Each row has a hidden stage along a path, written after it and counted from one end. A new block has a new path.
[  -6    9  -40   72 -128  -35   23  -59 -106   15  -14   61   -5  -63
  -31   76   42   99  -48   75  -34   52  -37    9 -114   45   54  -47
  -16  -67  -27   73   42  -15  -64   -2  -37  -47   21  -58   -4   41
  -61   95   70] -> 12
[  22    7  -61   68  -80   19  -27  -72  -82  -28    1   57    4  -90
   42   56   67   87  -43   79   -5   51  -54   -8 -103   13   15  -25
  -25 -103   -5    4   77   -6  -41    4  -86  -34   51  -87   23   79
  -20   74   44] -> 7
[-106    1  166  199 -211   58   -5  -62 -220 -117 -171   26  -11 -148
   37   33   83  256   28  202  -69   30  -74    3 -190    9   15  -38
  -36  -20   -3  100   46   46  -70   72  -31 -168  -63 -215  -37  109
  -94   90    6] -> 8
[ 14  23 -37 -51 -61 104  53 -85 -56  -5  15 -46 -33 -43  93 -19  42  43
 -29  55 -20 127 -18 -23  46  65 -18 -60 -57 -53  -3  74  14  18   4 -58
 -69  64 -36 -97  35 103  22  96  43] -> 20
[  62  -16  -55  -10    4  109  -55  -72  -47  -89    8  -27   25  -72
  153   15  104   63  -23   96   18   85  -58  -22  -23   -6  -59   14
  -51 -132   22  -28   97   35   23  -21 -130   21   32 -112   79  137
   26   27    1] -> 2
[ 297  -45 -235  -48  -13  -10  -15  -51   14  -85  133   23  -85  -41
   75  -22  122  119    0  126 -149 -130  -12 -229  201 -206  114  -23
   17 -129  159  -68  -66  188  -47   85  -82   17  186 -125  158  -55
   61   11 -152] -> 1
[  58   53  -40   31 -132   25   77  -56 -107   65   12   -9  -19 -101
  -70 -102   95  130   96  131 -194   29   -7 -199   69   -2   84 -192
   15   16   37   56  -38   98  -40  -29 -160   36   -1 -126   66   49
   50  120    2] -> 17
[-221   -2  425  372 -397  111   24  -49 -386 -209 -367  -25  -48 -203
   -7  -18  122  501  144  327 -159  -36  -81  -31 -279    0   54  -70
  -26  108   -3  227   12   88 -118  135   27 -314 -205 -365  -81  118
 -177  107  -38] -> 11
[-247  -43 -195 -114   82  347   79   28   44  -23  -17  -20  186 -357
  -10 -330 -221  182  -57  354 -381 -242   37  -71   72  -15  -19 -256
  224  363 -107   65   40   52 -109   99  213  -74  187  -76  165  100
  105  -73  -73] -> 19
[  0 -10 -35 -17 -69  76  41 -55 -68 -16  -8 -48  12 -57  44 -13  32  88
 -25  92 -51  66  -6 -12   4  56  10 -46 -22 -10 -23  99  30  19 -27 -33
 -19  33 -22 -73  46  74 -21  68  35] -> 19
[  97    1   -5  -36 -139   37  -84  -46    2  -49   42  -54   17   22
  107  -35   46    3   11   12   94  127   62    8  126   74  -43  111
  -58  -78   92   85   69  -14   40  -59  -74   12  -58 -120  -18   84
   52  116   44] -> 22
[  47   64  -49   44 -136   22   73  -52 -109   67    7   10  -20 -110
  -78 -103   93  129   97  123 -211   11   -9 -202   58   -1   95 -198
   24   28   38   58  -30   94  -48  -25 -162   24   11 -124   61   36
   47  125   12] -> 16
[-173  -15 -135   11  -34  161   62  -12  -39   17  -23   61  112 -260
  -57 -140 -117  171  -61  251 -252 -132   -7  -30  -71    9   34 -193
  139  190  -91   62   44   10 -109   74  112  -88  135  -61   81   71
   14    0   -1] -> 13
[ 32 -18 -39 -35 -46  97  24 -63 -63 -35   2 -76   4 -57  69 -33  50  84
 -11  96 -45  72 -11 -45  49  37   4 -36 -31 -28  -3  75  31  43 -16 -44
 -46  55 -17 -87  63  87  11  72  19] -> 22
[ 339  -29 -317   -2 -164 -208  100  -26   -5   20  181  116 -171  -19
 -135   -7   58  165    1  119 -307 -284   52 -308  274 -247  314 -114
   85  -26  190   43 -225  235 -169  172   58  -29  238  -74  107 -269
  -12   72 -172] -> 15
[ 389 -264  -31  -16  -87 -256 -134   65   40  130   83  -72  239  145
 -253  236  161  238  -50   92  283  259   56   35 -251    6   73  275
  -10 -317  -92  -77  204 -129  -10 -245 -199   20   23   61  175  190
  -25  -43  102] -> 3
[ 168    6    1  -30 -201   -9 -196  -34   55  -68   89  -36   34   58
  124  -54   46  -49   35  -34  200  145  107   17  193   77  -78  226
  -64 -130  176   55  112  -53   76  -64 -116  -34  -54 -146  -60   90
  120  147   53] -> 25
[  77    0 -113   68 -135  -81   33  -50  -81   18   31   83  -37  -55
  -46   64   51  111  -36   80 -102  -23  -13  -61  -30  -25  125  -54
    4  -56   29   65  -13   52  -87   37  -20  -29   74  -60   15  -37
  -64   94   16] -> 12
[ -15    0  -38   89 -134  -34   24  -61 -111   20  -15   60   11  -75
  -20   78   48  109  -44   92  -39   66  -36   15 -129   44   57  -47
  -20  -62  -29   72   44    0  -59    1  -41  -23   13  -54   -7   53
  -79   92   63] -> 12
[  89    6  -42   25  -82   33 -123  -61  -18  -78   38   18   33  -41
  127   18   85   20  -11   47   95   90  -11    8   -3   18  -65   88
  -48 -151   75  -20  116  -15   31   -9 -131  -33   27 -126   13  115
   44   67   26] -> 4
[  46   82  -36  -53 -122 -103   77 -104 -125   63   67   51 -102   46
 -134  135   42  -14  -82  -40   84  117 -102    8  -96  117  -21 -103
  -31 -247  -57   50    3 -150  -48  -57 -114 -128   15   -4   17   66
   84  119  154] -> 12
[  31   66  -18  -74 -101  -29   91  -95 -115   29   39  -12  -97   41
  -75   82   43   10  -60  -18   43  104  -74   -4  -32  112  -24  -98
  -37 -175  -49   92  -10 -103  -38  -61  -78  -78  -25  -33   35   64
   64  105  120] -> 16
[ -18   37  -36  113 -118  -29   25 -116 -126    0   26   73  -16 -128
  -26   53   33   61  -41  102  -12   40  -57   -2 -115   41   10 -105
   -4  -87  -29   27   15  -34  -41   72  -31  -13   32  -78    9   66
  -58  120   20] -> 11
[  34   -8  -55   46  -56   43  -37  -70  -78  -47    1   23   19  -86
   74   46   87   90  -32   98    6   68  -60  -12  -93    5  -12  -14
  -33 -121   -2  -11   88   15  -19   -4 -111  -14   43  -91   46  110
   -4   48   30] -> 5
[ 138  116 -109   91 -122   17   25  -52 -118   97   48   65  -15 -206
 -147 -217  176  167  218  183 -338  -76  -44 -422  111 -116  133 -322
   85   11  116  -96  -28  174  -57   -2 -364  -11  124 -191  132   47
  193  132  -44] -> 6
[   0  -31  -75  -11    1   57   -7  -65 -104  -85   -5  -88   30  -67
  116   15   74   30  -14  112  -60   47  -49  -12   24   33   -5  -20
  -54  -61   -3   76   66  102  -28   -6  -43   84    4   -8   48   57
  -44   58   23] -> 26
[-242  -33 -200  -55   23  267   70   27   26   14  -12   50  181 -347
  -59 -271 -209  189  -67  332 -361 -234   32  -53   -2  -12   16 -247
  224  330 -107   61   47   26 -124  106  197 -106  199  -60  127   79
   69  -55  -43] -> 15
[ -94   -8  174  206 -205   72  -19  -61 -217 -132 -175   13   -3 -153
   44   25   90  274   35  213  -61   21  -72   -3 -190   -2   11  -26
  -32  -18   -2   91   57   46  -66   74  -32 -167  -62 -228  -23  114
  -92   80   -6] -> 7
[  59   24  -45  -35  -24   35  -12  -86  -81  -51   24    6  -38  -27
   50   75   85   35  -59   43   55   90  -95  -12  -66   28  -54  -29
  -47 -203  -12  -21   68  -40  -15  -29 -133  -68   42  -83   62  115
   65   53   60] -> 4
[ 171   54    9   74 -345 -184 -279   -6   80  -19  110  125   61   93
   45   19   20 -106   29 -107  282  142  159   98  114  112  -57  313
  -46 -166  233   66  144 -140   71  -23 -117 -155  -35 -146 -184   29
   82  199  109] -> 11
[  82   96  -83  112 -160  -36   47  -56 -136   95   25   87  -25 -170
 -167 -125  125  154  144  149 -275  -59  -38 -304   34  -59  141 -268
   70    7   68  -20  -30  110  -80   12 -247  -36   92 -145   75   13
   98  145   -2] -> 10
[ -21   -4  -68   -6  -50   24   44  -61 -114  -41    1  -70   17  -46
   77   20   67   29   -3  102  -84   50  -32   -2   15   60    5  -61
  -45  -37  -13  126   28   90  -26    0  -24   86  -27    4   31   39
  -72   59   33] -> 19
[ 194 -142  -13  -26 -128 -108  -18   12  -25   86   33  -98  116   80
 -128  100   97  175  -13   79  104  189   55    8  -87   62   71  116
  -26 -130  -58   77   93  -43  -21 -171  -94   61  -54   15   90  115
  -42   33   88] -> 20
[ 230  -28 -196  -31 -107  -58   73  -46  -19   -4  111   10 -108  -20
  -24  -28   68  133    3  101 -187 -114   35 -205  207 -126  178  -73
   23  -28  113   60 -123  163  -90   65    4   42  111  -88  101 -112
   -2   71  -99] -> 19
[ 46 -30 -41 -24 -38  93  13 -69 -67 -45   1 -80   3 -57  82 -14  62  87
 -17  95 -29  81 -18 -40  35  28   8 -17 -43 -48  -3  62  42  47 -17 -46
 -53  66 -12 -83  64  89   0  75  19] -> 24
[ 157   34  -22   49 -217  -82 -236  -32   47  -57   87   80   46   34
   96   16   62  -57   15  -47  216  118   77   46   66   57  -71  226
  -50 -182  175    1  148  -87   58  -22 -152 -109    8 -147  -90   74
   89  137   70] -> 6
[ 157   10   -1  -38 -203   -6 -185  -28   62  -61   86  -40   39   65
  132  -66   43  -55   42  -36  181  146  120   20  207   85  -75  219
  -64 -107  177   77  103  -41   79  -67 -106  -18  -67 -143  -65   80
  109  146   53] -> 23
[ 196  -29 -170   12  -41  -24  -24  -54  -27  -66   78   47  -53  -58
   47   31  100  109  -27  102  -87  -75  -29 -136   65 -125   91  -13
    2 -124   92  -39   -9  110  -63   65  -71  -19  146 -107   97  -24
   13   34  -73] -> 4
[  30   32  -48  -54  -51  120   50  -99  -54  -14   27  -47  -52  -46
  111  -30   50   32  -28   43  -21  121  -23  -43   72   55  -19  -67
  -61  -60   10   62    5   22   10  -54  -79   76  -30 -111   39   98
   37  105   35] -> 21
[-26   2 -37  18 -94  37  48 -49 -80   9 -16   3  19 -77   5   5  22  95
 -30 103 -78  55  -9  -5 -38  53  31 -68  -8  -2 -27 100  24  19 -44 -14
 -14   5  -5 -70  22  59 -44  79  42] -> 16
[  14   27  -40   51 -127    1   64  -57 -103   47   -5   29   -7  -87
  -45  -12   59  119   16  111 -125   47  -19  -85  -28   24   73 -124
    1  -11   -3   73   -7   46  -52  -13  -84    8    6  -91   30   45
  -21  107   33] -> 15
[  39   -6  -47   39  -39   53  -40  -64  -66  -52   -7   29   21  -88
   78   42   75   85  -40   96    2   65  -52  -11  -80   -1  -11   -5
  -32 -110    4  -15   85   12  -21   -4  -99  -26   49 -112   46  103
   -5   56   22] -> 5
[-295  -48 -261 -125  115  397   83   45   75  -13   -5    2  228 -433
  -45 -406 -283  207  -66  409 -464 -340   50  -95   81  -34  -10 -314
  299  458 -131   52   45   48 -137  138  273  -97  258  -64  201   89
  131 -108  -99] -> 18
[ 258  -26 -226  -30 -127 -107   88  -39  -20    4  131   35 -126  -15
  -56  -22   64  134    7  111 -228 -155   39 -235  233 -159  212  -92
   37  -31  139   63 -161  195 -109   97   17   20  141  -80   96 -155
   -2   71 -119] -> 18
[ 169  -14 -157    0 -122  -66   63  -48  -43    9   82   24  -78  -27
  -32    2   65  115   -6   91 -151  -70   23 -146  126  -76  151  -69
   12  -34   80   76  -86  120  -83   50   -4   29   80  -73   66  -79
  -28   81  -54] -> 17
[  57   89  -68   93 -166  -37   63  -54 -130  100   21   76  -21 -144
 -144 -104  105  136  119  138 -249  -19  -26 -250   31  -31  125 -245
   51   10   57   16  -36   99  -68    2 -211  -23   58 -128   53   20
   72  145   12] -> 12
[ 418  -44 -340  -59 -158 -169  115  -49   -7  -32  226   34 -235    1
  -71  -65   96  176   46  146 -336 -314   49 -397  423 -310  309 -128
   67  -54  251   35 -289  326 -151  198   44   21  233  -93  154 -276
   49   54 -246] -> 21
[ -48  -26 -104   -9   28  174  -26  -45  -30  -67   -4   10   85 -193
   84  -76    0  121  -44  196 -102  -34  -49  -33  -54  -23  -46  -81
   48    7  -35  -33   97   27  -34   37  -31  -43  114 -104  108  139
   51  -15  -23] -> 4
[-147  -34 -155    8   32  194    5   -9  -11  -26  -23   70  140 -294
   -3 -137 -105  167  -77  273 -227 -140  -25  -34  -86  -34    3 -157
  138  152  -78  -16   86   22 -100   86   80 -100  188  -88  105  103
   39  -26  -28] -> 7
[ 15 -24 -46 -30 -11 125   1 -69 -60 -60  -8 -68   9 -84  90 -26  37  80
 -38 101 -32  65 -32 -30  23  30 -10 -24 -31 -38 -15  44  59  29 -24 -38
 -40  34  11 -91  66 101  22  69  26] -> 26
[  15    9  -12   -1 -102   26   40  -57  -82   -3   -9  -22  -10  -30
   13   21   44   82  -25   67  -27   81   -9   -6  -15   64   20  -39
  -31  -44  -12  105   20    3  -31  -34  -35    0  -32  -81   20   60
  -27   89   51] -> 17
[-204  -10  361  311 -352  100   31  -33 -332 -175 -327  -28  -23 -176
   -8  -20   94  443  116  299 -160  -25  -56  -15 -236   15   57  -56
  -21  118   -8  231   14   85 -108  107   40 -269 -184 -317  -73  100
 -170  100  -22] -> 13
[-171  -14  340  231 -313  143   61  -43 -301 -169 -289  -89  -38 -145
   37  -52   99  409  119  285 -152   14  -43  -32 -148   21   28  -67
  -40  111   -2  237  -14  108  -78   77   30 -192 -209 -307  -39  119
 -136   90  -38] -> 17
[ 417   83   33   32 -542 -360 -594   53  276  -62  262  172  103  301
  103  -10   26 -314  101 -312  631  227  334  162  354  156 -172  694
  -84 -337  499   32  254 -275  201  -66 -237 -291  -66 -213 -331   14
  268  276  156] -> 8

Each row has a hidden stage along a path, written after it and counted from one end. A new block has a new path.
[-261 -153  -84 -210   34  -63 -216  -39  122 -236 -336  547  352 -332
 -386  -89  422  -38 -649  210  406 -106 -174  -28 -236 -249 -186  137
  163 -328 -518 -278 -163   -7  -63  377 -122  341  165 -165   53  -88
 -151  319  141] -> 5
[-251 -144 -122  258 -284 -196 -184  426  237  161 -108  307  209 -183
   98 -287   89  191 -437 -124   98 -242   70 -117 -288 -143   76   23
 -133 -161 -199 -111 -207  105 -180 -155 -322  149   74   72  125   76
 -194  -10  -70] -> 3
[ -75   71  -18   78   -1  -48  126  245    3   87  -42   57  -90 -145
   57 -104  -58  -10 -135  -69 -149 -111  143   -7  254 -299   40  -44
 -228   22   -3 -154 -123  308  144  -23 -145   58   -5   96  149  -24
 -144  124 -365] -> 0
[-160  -56  129   80 -122  -21    6  168  -45 -287 -350  396  321 -110
 -264 -202  312   66 -487   22  365 -115 -201   -3 -431 -320  -73   86
  172 -375 -355 -164 -329   32  -68  167 -142   27   67  -76   21  -82
    6   58  246] -> 14
[-279  -95 -178 -199  -75 -193 -147    8  194  -18   40  145  177  -59
   53  -64   97  158 -267  143  112  -52   19 -143 -370   78  -22  -50
  156  -30  -27  174   48  -39  -97  -92 -211  -23  -69    9  196  153
 -161   40   85] -> 25
[-125   -2  -29   24  -64 -136   75  193   14   16   13  -50  -18   80
  178 -165    0   17  -41   88 -114  -15  169  -85 -173 -102   75   -9
   19   73  123  228 -130  135   33 -165 -165 -202  -75  169  253   19
  -41   65 -143] -> 21
[ 272  189 -130   -9  259  180 -126 -138  -37 -142 -228 -102  202  -42
   93    1   45 -274 -282 -255 -167 -230  155  241  579   93   37  224
  -37  238   49 -104  358  249   46  -84  275 -194  289 -286  -80   13
   88 -159 -284] -> 6
[ 107  236  129  273 -316  -80 -328 -126  692    9  334  305  -31 -490
  -92  140 -382 -145   52 -425 -144   -9 -250  117 -235  225  170 -344
 -365  -49  108  260  125  -35  -38 -126 -340 -388 -176  -10 -638  574
 -143 -291  -53] -> 26
[ 298  -76  234 -253   57  -39  -84  -98 -396 -567 -141  133   42 -110
 -207   35  -65 -239  193  115   67  -86  -64 -113   97 -183 -301 -126
  -29  183   77   26 -323 -291   17  172   46  -54   85 -142   61  -99
  205  485 -170] -> 20
[  30  143  -63 -218  -77  -31  -15   77 -141 -152   15   45  -45 -162
  -85  114 -283  269  182  105   19 -125 -112 -300   17  -70  -10 -232
  -22   51  130  -68  -87  -72    3  115   25   17 -166  -50  -44  126
  -94   47  -80] -> 29
[ 282 -191  298  -26  -50   47   15   79 -483 -372  -91   81   -8  -69
 -107   83 -200   28  224 -112   76 -239   24  -56  227 -231 -259 -201
  -71  157  122 -220 -245 -155   11  -22  -21   79   35 -165   43 -130
  189  155  -54] -> 14
[ -68 -265  237   93 -171  133   57    3  -78   83  393  -46 -411 -314
   10  173   23  -38   94  323 -103  229 -235   17  -34  -12   21 -139
 -177 -161  202  150   27   86  215  284 -152   13   41  267  341   44
 -120  -34  169] -> 29
[ 322  205 -322  -16  261  329 -156 -101 -162 -107 -398 -189  227    1
  166    3    4 -132 -228  -97 -124 -272  177   27  665  154  141  383
   87  197   75 -165  383  156  -24   90  364  -63  253 -299  -50  -67
   70 -238 -254] -> 6
[-158  -71 -165 -454  162 -194 -306 -268  163 -115  -24  219  158 -186
 -140  -23  302 -225 -223  399   54   68   94 -107 -231   -1 -192   32
  262  181  -72  229    3 -105  -10  165  -82  -17   62   -7  238   21
  -76  476 -114] -> 26
[-179 -171  104 -114  -52  -12  -56  -42  -80 -435 -393  427  382  -83
 -304 -183  424   19 -579  221  456  -39 -308  -27 -529 -165 -168  156
  296 -441 -422  -17 -271 -158 -110  313 -126   50   62 -131  102  -65
    8  179  394] -> 19
[ 277 -279  400  294 -284  614  -54  -95 -399  -12  -50   -1 -302 -573
 -171  287  -22   18  158  475  -51  121 -377 -291  251  -95   -9 -109
  -30 -305  145 -162 -141 -341  131  806  -73  235  -70   53  303 -111
   40  -99  358] -> 16
[ 356  261 -183   61  249  310 -113 -112 -129 -173 -339 -205  272   17
  158   -6   50 -215 -299 -279 -142 -268  118  187  620  156  122  324
   37  201  105 -124  418  222    6  -44  378 -246  326 -342  -84   -6
  141 -340 -221] -> 8
[ -21 -352  427  265 -212  158  193   48 -149  -33  311  -81 -370 -160
   65  106  -17  -80   43  153 -119  175 -219  167   -5  -15   13 -152
 -237 -228  163  193  -17   85  221  108 -206 -100    0  213  331   25
  -16 -142  275] -> 20
[-361  -90 -111 -246  -80 -115  -60   13   66 -428 -259  392  397  -90
 -254 -144  400  138 -625  268  516   10 -397 -123 -672  -68  -75  143
  266 -516 -390   40 -163 -110 -127  292 -126   70   83  -93  133   40
 -137  118  403] -> 24
[-193   36 -143 -140  -66  -76   53  123    3   16   14  -56  -31  -31
   97  -32  -55  166  -11  264  -66   -1   67 -271 -138  -61   83  -74
   79   11  115  150  -65   35   37   27 -121  -50 -161  124  277   54
 -135   65  -65] -> 23
[ 216   78  244 -136   47  -20   -9   37 -370 -379 -272   87   97  -98
 -207  -73   14 -149   49  118  -41 -150    8 -126  123 -304 -203 -130
   30  185    5  -58 -360 -121   46  126  122 -135   36 -122  119 -119
  199  391 -189] -> 16
[-128   96 -118   -4  -52 -170   26  226   81   79  122  -29  -69   21
  161 -151   -1   29  -16   56  -98    8  113  -58 -209  -92  124   17
  -33   89  156  201  -73  251   40 -147 -100 -204   15  218  154   65
  -99   32 -221] -> 29
[ -41  -84    0  130   10 -185  -31  277   37   50   15   28  -44  -28
  147 -217   32 -185 -173  -95 -193 -151  230  151  190 -148   32   55
 -273  167  -13   31  -81  327   64 -240  -50  -63  214  104  177  -40
  -42  163 -352] -> 3
[ 260  303  235  533 -397   87 -305   88  496  153   39  303  -29 -544
 -146   71 -486  -39  178 -440 -237 -183  -98  -45  -10  -29  228 -363
 -332   10   69  -23 -123  -46  -59  -43 -279 -287 -282  -29 -686  405
  -41 -322 -131] -> 14
[-215 -179  176  -85    0   41  134   25  -80   92  194  -12 -233 -274
 -132  219  -31  106  -97  205 -140  -42  -31   76  349 -155  -53 -292
 -144  -23  -38 -197  133  264  270   80    8  169  -33   -4  298   -9
 -152  -21  117] -> 8
[ 277  132  366  428 -306   18 -287 -139  508   -9  181  278  -46 -420
 -101   82 -401 -220  103 -467 -238  -92 -165  215  -54  172  103 -352
 -360   22   73  229   26  -82  -30 -168 -298 -437 -218  -61 -635  480
   16 -277  -16] -> 19
[  -4   33   37   30 -130 -101 -124  -52  272  -77  160  180   37 -198
   20   24  -92  -96  -26 -164   -7   14   -4   -3 -239   -6  -24 -146
  -80   18  132  183  -27  -33  -12 -100 -345 -184  -90   41  -80  214
  -78   14 -119] -> 23
[ 173  366 -179 -122  130  128   56  -55 -124 -360 -239 -163  294   95
  143  -66   69  -76 -262 -152    8  -95  -79  -27   75   76   71  188
  101   25  175  102  166   59  -14   -6  179 -381  151 -199   58  101
   78 -166 -171] -> 24
[-125  -10 -135  140   -6 -115   68  338   75  179  -24   65  -94  -53
  166 -206   16  -71 -118  -38 -126  -76  301   -8  118 -315   98  119
 -178   62   19  -72 -173  375   96  -97 -225   74   63  225  193 -112
 -153  166 -438] -> 2
[-276 -187 -257  -25  -39  -47  203  233  -28   38  160  -14 -129  169
  264  -66   72  167  -22  116  212  127  137  -66 -339 -144  116  242
  127 -189  171   95  -19  287   59  -36 -347  109   -3  310  281 -129
 -201  -86  -21] -> 27
[ 240  271  -79   59  121  147  -31   61 -136 -160 -286  -60  219  -33
   56  -61   30 -135 -155 -234  -70 -219  159   22  315 -155   40  141
   46  184  113 -167   49  180   20  -47  149 -197  185 -185  -25  -64
  121  -97 -310] -> 11
[ 133  158 -314  -22    9  222 -144   70 -168    2 -234 -210   59    0
  194  -77  -18  120  -43  300  -91  -97  -33 -293  115  206  262  287
  164   35  160  132  147  -10  -87  242  282 -118   74   -6  119   19
  -22 -196  -34] -> 29
[ 126  193   91  266 -308  -18 -277 -100  573  -22  250  269    6 -426
  -39  124 -354 -101   55 -396  -81  -14 -211   47 -226  186  150 -268
 -290  -79  136  214   87  -83  -62  -87 -370 -321 -177  -13 -535  488
 -122 -284  -50] -> 24
[-288  -82 -154 -299  -50 -185 -266 -116  233  -78  -46  322  275 -205
 -141  -44  223  127 -389  230  215  -46  -99 -164 -459   52 -114  -59
  245  -92 -179  108    7 -136 -129   91 -183   44  -49  -69  127  166
 -169  158  162] -> 27
[  18  -99  -46   64 -215  230  -58   44 -102  -72   43  -24  -94 -269
   66  107  -11   81   19  304   60  106 -220 -320 -125   31   97   31
    7 -226  192   84  -45 -191    4  398 -160   73  -14  113  268   27
  -98  -77  128] -> 24
[ -73  164  143  435 -430 -182 -255  332  476  166   99  348  243 -451
  -27 -117  -86   84 -308 -531  -47 -250  -35  -27 -315 -180   54 -364
 -298  -29   -3 -129 -177   64 -130 -319 -403 -186    6  -39 -161  338
 -103 -202 -149] -> 9
[ 318 -249  204 -250  -18  -94  -77  -58 -400 -639  126  127 -110  -84
 -115  170 -294 -177  431  -22  162  -72  -95  -75   90  -78 -308 -181
 -192  162  223   32 -246 -309    8   47  -87   66  108  -97  -48  -61
  154  391 -144] -> 23
[  13    2  118  137 -145  -91   13  120   79  -40   55  100    9  -60
   95  -92  -80  -42    9 -163  -51  -38  102  -14 -204 -151  -14 -116
  -66   43  144  135 -182   41    4 -171 -323 -199 -105  107   42   86
   -5   27 -157] -> 20
[  71  216   65  127 -278  -38 -300 -111  490  -21  203  324  101 -492
 -109  119 -192  -37  -63 -311    4  -20 -225  -58 -307   71   26 -299
 -176  -67  110  102   24 -136  -77   11 -367 -233 -136  -50 -362  443
 -135 -146  -68] -> 27
[-331 -410  -65  116   45 -226   62  323  -12   31   15   26   39  277
  203 -285  316  -55 -396   30   93 -101  256  331 -155  -79   66  292
   36  -43 -160   96   46  484   37 -378  -64    9  319  149  335 -206
  -34  -53  102] -> 10
[ 213  226  131  116   48  152  136  104 -283 -238 -322  -96  228   82
   54 -138   63  -23 -228 -229  -57 -216   24   68  175 -162    2   58
   61   55   74  -90  -47  135   25  -94  147 -324   91 -181   81  -32
  182 -159 -106] -> 15
[-142   11    4  200 -130 -170    7  359  106  155   66   60   31  -85
  128 -151   29   13 -135 -185  -95 -141  252    8  -77 -286   51  -90
 -117  121   91  -68 -150  304   43 -297 -224  -87   83  125  197  -18
  -58   -6 -264] -> 10
[ 182  155  -26   38   41   85  -15  -24  -86 -210  -57 -121  170   92
  168  -66  -10    8 -236 -268  -31 -165 -125  183   77  225   76  113
  -21   31  138  122  280  142  -47 -183  194 -376  181 -176  -63  190
   71 -352   10] -> 29
[ 336  348 -224 -154  312  267  -42 -280 -144 -252 -232 -282  244  155
  204   13   50 -155 -235 -182 -117 -134   12  174  395  309  100  319
  169  197  219  130  505  160    3  -40  391 -438  211 -295  -74  116
  122 -340 -153] -> 28
[ 232  273  382  588 -415  -53 -383    7  749  160  257  423  -70 -662
 -231  116 -497 -224  126 -640 -300 -159 -142  220  -28   23  181 -514
 -529   52   17   46  -38   58   -4 -217 -347 -399 -212  -45 -854  548
  -58 -321 -140] -> 12
[-154 -216  -62  -26   33 -141 -209   33  187  146  -51  247   50 -205
   -8 -129  150 -116 -316   87  -60 -124  210   66   89 -105  -79   43
  -55   85 -187  -40  -18  149    3  -28 -194  168   72   34  161  -15
 -145  248 -183] -> 2
[ -77 -211  -92  176 -110 -271 -148  450   49   84   91   58 -114  -33
  173 -216  -67 -128   55    9 -130 -155  303  -17   35 -161  100   59
 -274  206   48   56 -219  249  -13 -260 -108   55  228  217  155 -111
  -48  209 -347] -> 6
[-199 -164 -151 -467  158 -224 -313 -274  169 -117   15  248  135 -174
 -148  -17  316 -222 -222  426   83   77  100  -80 -264   14 -214   28
  265  162  -99  243    6 -106  -16  145 -118   28   62    7  252    7
  -87  497  -61] -> 26
[-159   37 -107   47  -25 -138   53  327   48  114    1   51  -49 -105
   74 -113  -25   22 -115  -17 -108 -127  220  -55  127 -290   73  -23
 -168   79    4 -130 -131  336   96 -108 -114   68   55  125  184  -61
 -146  119 -334] -> 5
[ 156 -130   14   18  -91  -61 -116  240 -169 -199   23  156 -106 -215
  -61   73 -310  -12  249 -101   31 -221   84 -125  273 -212  -69 -118
 -283  130   77 -249 -214    6    3    5  -79  237  101  -31 -101  -85
  -14  190 -277] -> 6
[ 115   27  201  175  -72  -70  -44  150  -28  -69  -88   52  -40  -59
  -11 -165  -42 -196   54   15 -190  -84  112   33   -1 -163   40  -52
  -91  147   39  157 -249   91   44  -83  -29 -267    2   89    5  -13
  110  138 -174] -> 16
[-180   95 -103  -40  -89 -176   36  154  151   16  125  -28   37   -6
  169  -98   -2   49 -110    1  -80    3   85  -99 -249  -49   74  -82
  -21   51  165  225  -31  132   23 -193 -201 -228  -54  131  225  142
 -111    8 -162] -> 24
